[ 25  13  38 -37 -18   6   0 -28 -12  -2   5  -7   6  -4   4  18  16  16
 -12  13 -12  11  21 -17  18 -13   5  25  -9  19 -26   9  32 -37 -11  31
  -6] -> zumog
[ 13 -12 -29  54  26 -13  -3  14   6  -8  -6  17 -23   9  -8   2 -40  -7
  17 -22  32  15 -25  29 -19  23 -15   9 -20  20 -20  12 -27 -17  14  20
  12] -> Rivag
[-21  14  38 -37 -18   6   0 -28 -12  -2   5  -7   6  -4   4  18  16  16
 -12  13 -12  11  21 -17  18   1  17   5  16   6  27   3  21   0  -7  -5
  20] -> divi
[-11  -4 -13  26   4  12 -22   8 -31   6   7 -12 -13  -8 -14 -10 -31   8
  -4   8  -8  -7  -6  37   9  15   7  -8  -9  18  10  29 -21   5  16  20
  34] -> Reru
[ 23   4 -54  33  26  -5  -1  18  29   3   3  40  -6  32  -2 -17 -21 -12
  11 -19  21  25  -9  22 -43  10 -13  26 -21  24 -23  -1  -6 -39  -8  16
  15] -> ropib
[ -9  14  11 -18 -13   7 -10 -21  -5  -2  13  18   2  16   4  12   9  15
  -8   9 -10  14  26   0   4  -1  20  15  10  14  13  13  23 -20 -12  14
  23] -> sok
[ 18  20 -17   0 -12  21 -12  14 -37   6  16  -2 -21   3   1  18  -4  16
  13  38   0 -28  27  21   6   4  17   4 -18  -5   6  -7  11  16  -7   5
 -12] -> Gufet
[  7   4 -19 -18 -14   8 -13   0   0   4  22  27  13  17   7  -5  29  12
  -9   9 -32 -14  39   2  -1 -21  22   6  13 -10  -7   4  23 -22 -23  11
  14] -> medof
[  7   4 -19 -18 -14   8 -13   0   0   4  22  27  13  17   7  -5  29  12
  -9   9 -32 -14  39   2  -1 -21  22   6  13 -10  -7   4  23 -22 -23  11
 -10] -> Bekis
[-11  -1  23  -4 -16   7 -12  -9 -22  -5   2 -12  -3  -8  -1  11   0  11
  -7  15 -11 -16   6   1  25  -9  14 -16  10 -10  13  15   6  19   5   8
  -3] -> vagu
asked: [  7   4 -19 -18 -14   8 -13   0   0   4  22  27  13  17   7  -5  29  12
  -9   9 -32 -14  39   2  -1 -21  22   6  13 -10  -7   4  23 -22 -23  11
 -10] : Bekis
order: [ 20  -5  -7   0  21   3  27   6  16   5  17   1  18 -17  21  11 -12  13
 -12  16  16  18   4  -4   6  -7   5  -2 -12 -28   0   6 -18 -37  38  14
 -21] : divi

[-3  1  1 -1]  Reru
[ 2  1 -1  2]  divi
[ 2 -1  2  0]  Gufet
[ 1  0  3 -1]  medof
[ 3 -1  1  1]  Fufis
[-1  4  0  1]  zumog
[-13  12 -13 -13]  Rivag
[ 2  1 -1 14]  kabem
order: [ 2 -1  1  2] : divi
order: [ 0  3 -1  1] : medof
howmany Rivag: [-12] : 0
order: [-1  3  0  1] : medof
howmany divi: [1] : 1
asked: [ 2  1 -1  2] : divi
asked: [ 3 -1  1  1] : Fufis

[ 48 -32 -11   8  -2]  Gufet
[ 25   6  -4 -20 -12]  divi
[ 35 -38  34  15 -15]  Fufis
[-14  34  35  15 -38]  vagu
[-11  -3   8  48 -32]  Reru
[ 33  35 -15  15 -38]  sok
order: [  8  -2  48 -32 -11] : Gufet
order: [-15  35 -38  34  15] : Fufis
asked: [ 33  35 -15  15 -38] : sok
back: [ 34 -38  35] : Fufis
order: [ 15  34 -38 -15  35] : Fufis

[-31 -35 -35  19  -9  -8  18 -26  12  12  12  10] : Reru
[-22  16  30  18  19 -24   1  -9 -34   2  -8  24] : Rivag
[ 24 -25 -25  10  19 -24   1  -9  12 -25 -25  24] : Fufis
[-21  -9  22  21   7   8 -20  12  -9  -1   1  18] : zumog
back: [ -8   2 -34  -9   1 -24  19  18] : Rivag
howmany Fufis: [-25] : 4
back: [ 7 21] : zumog
back: [10 12 12 12] : Reru
howmany Reru: [-35] : 2

[  8  -6  14  31 -41  24 -18  14   5 -13 -13 -11 -20 -15   9  -6  30   4
   2 -22 -24  11]  Rivag
[ 11   0  21  20 -14   5  -5   1 -19 -32 -26 -27 -31  -8   5 -18   4  21
  27 -31 -24   6]  Reru
[ -4   0 -14   0  -2   3   2  -3  10   8   4   6  16   6   0   3   5  -8
  -5   9  18   1]  Gufet
[ 10   6   6  18 -16  -3   3   7  27  -7  -3  -1   8 -10 -14   8  10   1
 -17  17   2  13]  Fufis
[ 18  -1  21  -3   7  -2   6  14  -8  -4   3 -16  -2 -18  -8   5  -2  10
  -1  -5   1  -8]  medof
[  8  -3  13   3  18  -3   6  27  10   7  -1  10   3 -14   1 -17 -16  -7
   6   8 -10  17]  vagu
[  6   3   8   7  -1  -3 -10 -17  -3 -17  27  13 -14   1  18   2  10   6
   8  17  -7  10]  kabem
[  6   9   3  10  15  -9  -3   3 -20 -16  -9 -16   7 -19  -1  19 -20  18
  42 -10  -5   7]  sok
order: [  6   8  17  -7  10   6   3   8   7  -1  -3 -10 -17  -3 -17  27  13 -14
   1  18   2  10] : kabem
back: [ -3 -16] : Fufis
back: [  5  -8 -18] : medof
order: [ 13   2  17 -17   1  10   8 -14 -10   8  -1  -3  -7  27   7   3  -3 -16
  18   6   6  10] : Fufis
order: [ 17   2  13  10   6   6  18 -16  -3   3   7  27  -7  -3  -1   8 -10 -14
   8  10   1 -17] : Fufis
asked: [  6   3   8   7  -1  -3 -10 -17  -3 -17  27  13 -14   1  18   2  10   6
   8  17  -7  10] : kabem

[-40 -36 -44  17 -11  12   2  -9   0  11 -34  -2  10 -32  35   1 -18  16
  -4  54  -5  -2  15 -13   1]  Fufis
[-10   5   0  -1  14  -1  33  33  -6  31 -37 -17  -8  20  -1   1  -2  12
 -33  11  42 -20  11 -37   1]  sok
[  4  28  -8  25 -52  29  26 -25 -17   1  -6 -47 -17 -44 -44  19  30   2
 -19   7   9 -29   2  20  -8]  medof
back: [-19   2  30  19 -44 -44 -17 -47  -6   1 -17] : medof
order: [  9 -29   2  20  -8   4  28  -8  25 -52  29  26 -25 -17   1  -6 -47 -17
 -44 -44  19  30   2 -19   7] : medof
order: [  1 -13  15  -2  -5  54  -4  16 -18   1  35 -32  10  -2 -34  11   0  -9
   2  12 -11  17 -44 -36 -40] : Fufis

